Here is a tiny trained network, its code and every weight. The questions are about switching its units off for an input and a class, where a switched-off unit gives its printed mean instead of its output.

import numpy as np


def w(rows, s, z=0):
    codes = np.array(rows[::2]) - 128.0
    scale = np.full(codes.shape[1], s)
    scale[-1] = z or s
    return codes * scale


def f(y):
    return np.maximum(y, 0)


def log_softmax(a):
    a = a - a.max(-1, keepdims=True)
    return a - np.log(np.exp(a).sum(-1, keepdims=True))


def net(x, mask):
    res = np.array(x, float).reshape(1, 7) / 4 @ E
    y = f(res @ A[0][:, :-1].T + A[0][:, -1])
    res = res + np.where(mask, y, B[0][:, -1]) @ B[0][:, :-1]
    return log_softmax(res[-1] @ U[:, :-1].T + U[:, -1])


A, B = {}, {}
E = w([
[129,139,133,131,128,127,135,127,127,125,118,125],'x0',
[133,123,120,123,127,129,131,128,131,125,135,127],'x1',
[113,61,225,8,76,159,116,140,117,70,61,185],'x2',
[100,104,110,88,71,27,167,123,225,255,65,162],'x3',
[126,140,139,135,130,124,135,128,128,126,119,130],'x4',
[198,237,52,97,87,86,15,157,134,97,87,216],'x5',
[126,124,122,122,128,124,125,127,124,129,133,124],'x6',
],0.008)
A[0] = w([
[131,127,118,104,117,83,163,126,156,186,112,162,78],'N1',
[129,136,128,132,143,129,131,148,139,130,136,156,127],'N2',
[153,157,130,155,148,196,112,130,75,1,169,118,79],'N3',
[151,117,131,127,130,148,177,119,139,123,122,107,176],'N4',
[137,86,190,26,108,145,130,137,131,60,80,167,18],'N5',
[161,207,76,98,117,106,64,121,136,86,116,185,161],'N6',
[111,60,177,151,148,151,202,117,129,137,154,80,166],'N7',
[155,174,91,103,119,115,94,133,142,97,119,157,166],'N8',
[158,144,63,169,131,126,149,127,148,142,165,109,5],'N9',
[136,127,114,98,104,84,160,131,164,208,93,147,66],'N10',
[133,175,77,216,153,103,134,134,132,160,150,100,9],'N11',
],0.018,0.0028)
B[0] = w([
[128,103,130,112,136,131,60,121,183,122,93,88,190],'N1',
[114,134,122,119,123,109,132,102,95,133,125,110,138],'N2',
[124,89,126,100,127,98,36,110,251,142,66,86,248],'N3',
[122,95,113,118,119,132,129,160,96,129,148,123,158],'N4',
[136,225,114,146,137,139,138,54,121,130,207,221,233],'N5',
[124,81,133,152,129,135,216,200,38,132,122,82,253],'N6',
[134,98,122,148,117,125,207,211,26,129,104,86,227],'N7',
[114,93,136,138,121,137,181,164,71,138,129,97,206],'N8',
[119,190,142,131,131,128,125,74,116,121,152,183,187],'N9',
[132,94,130,116,137,117,54,124,209,111,88,84,205],'N10',
[140,186,133,111,121,151,135,75,128,117,188,225,217],'N11',
],0.014,0.021)
U = w([
[106,67,143,157,114,138,206,224,31,154,126,70,250],'0',
[117,81,144,79,148,90,5,115,255,138,68,74,88],'1',
[135,245,140,129,143,168,125,49,122,118,238,253,38],'2',
],0.0079,0.0012)

Each question gives the input, the list of numbers given to net, and the class t.
The units are the neurons (one row each of A and B). Each row of codes is followed by its name. A weight is (code - 128) times the scale printed after its matrix; where a second scale follows, it is the last column's (A, B and U).
mask holds one flag per neuron, in row order. A switched-off neuron (its flag False) gives its mean, the last column of its row in B, instead of its output. The means were averaged over made-up inputs and are rounded, as every weight is.
A unit's drop is (log p(t) with every unit on - log p(t) with that unit switched off) / (log p(t) with every unit on - log p(t) with every unit switched off).
The circuit of an input: a set's keep is (log p(t) with only the set's units on - log p(t) with every unit switched off) / (log p(t) with every unit on - log p(t) with every unit switched off). Starting from all 11 units, units are removed one at a time, each time the one whose removal leaves the highest keep (on an exact tie, the one counted first), for as long as the keep stays at least 0.8.
units of the circuit, in order: the units of the circuit, biggest drop first
most important unit: the unit with the biggest drop
top k neurons: the k neurons with the biggest drops, biggest first
drop of u: that unit's drop, to one decimal
input [-4,3,8,3,1,-7,1], class 2: units of the circuit, in order -> N5
input [-1,0,7,-6,-3,-2,-5], class 2: top 2 neurons -> N5, N10
input [-5,-6,8,3,7,-7,-8], class 2: top 2 neurons -> N5, N6
input [3,-8,-2,-1,4,0,-8], class 2: top 3 neurons -> N3, N6, N10
input [-5,0,1,8,-5,8,6], class 0: top 3 neurons -> N6, N3, N8
input [5,8,-8,-8,5,1,-7], class 1: top 2 neurons -> N3, N5
input [-2,-1,-7,3,-7,6,5], class 2: top 2 neurons -> N11, N9
input [0,1,3,-3,2,-2,-2], class 1: top 2 neurons -> N6, N11
input [-6,-6,2,-5,8,3,-7], class 1: top 2 neurons -> N3, N7
input [5,3,-1,-7,3,8,-2], class 0: top 2 neurons -> N6, N8
input [6,-2,6,-6,0,1,0], class 1: top 2 neurons -> N3, N11
input [4,0,-5,-7,-7,8,-1], class 0: top 2 neurons -> N6, N8
input [3,5,-8,4,-3,-6,5], class 2: top 2 neurons -> N11, N6
input [3,-4,-7,-3,2,4,4], class 2: most important unit -> N11
input [7,-4,-7,-8,-7,1,-2], class 1: top 2 neurons -> N3, N5
input [4,7,8,5,-7,-6,2], class 2: top 2 neurons -> N5, N6
input [5,-4,-2,7,-8,7,-8], class 0: drop of N8 -> 5.0
input [1,4,-3,-4,-3,8,7], class 0: drop of N6 -> 3.9
input [-4,-2,5,-8,5,1,-5], class 1: drop of N5 -> 0.0
input [-1,-6,0,-7,1,4,-4], class 1: drop of N3 -> 4.1
input [7,-5,7,-8,-1,6,-4], class 1: units of the circuit, in order -> N3
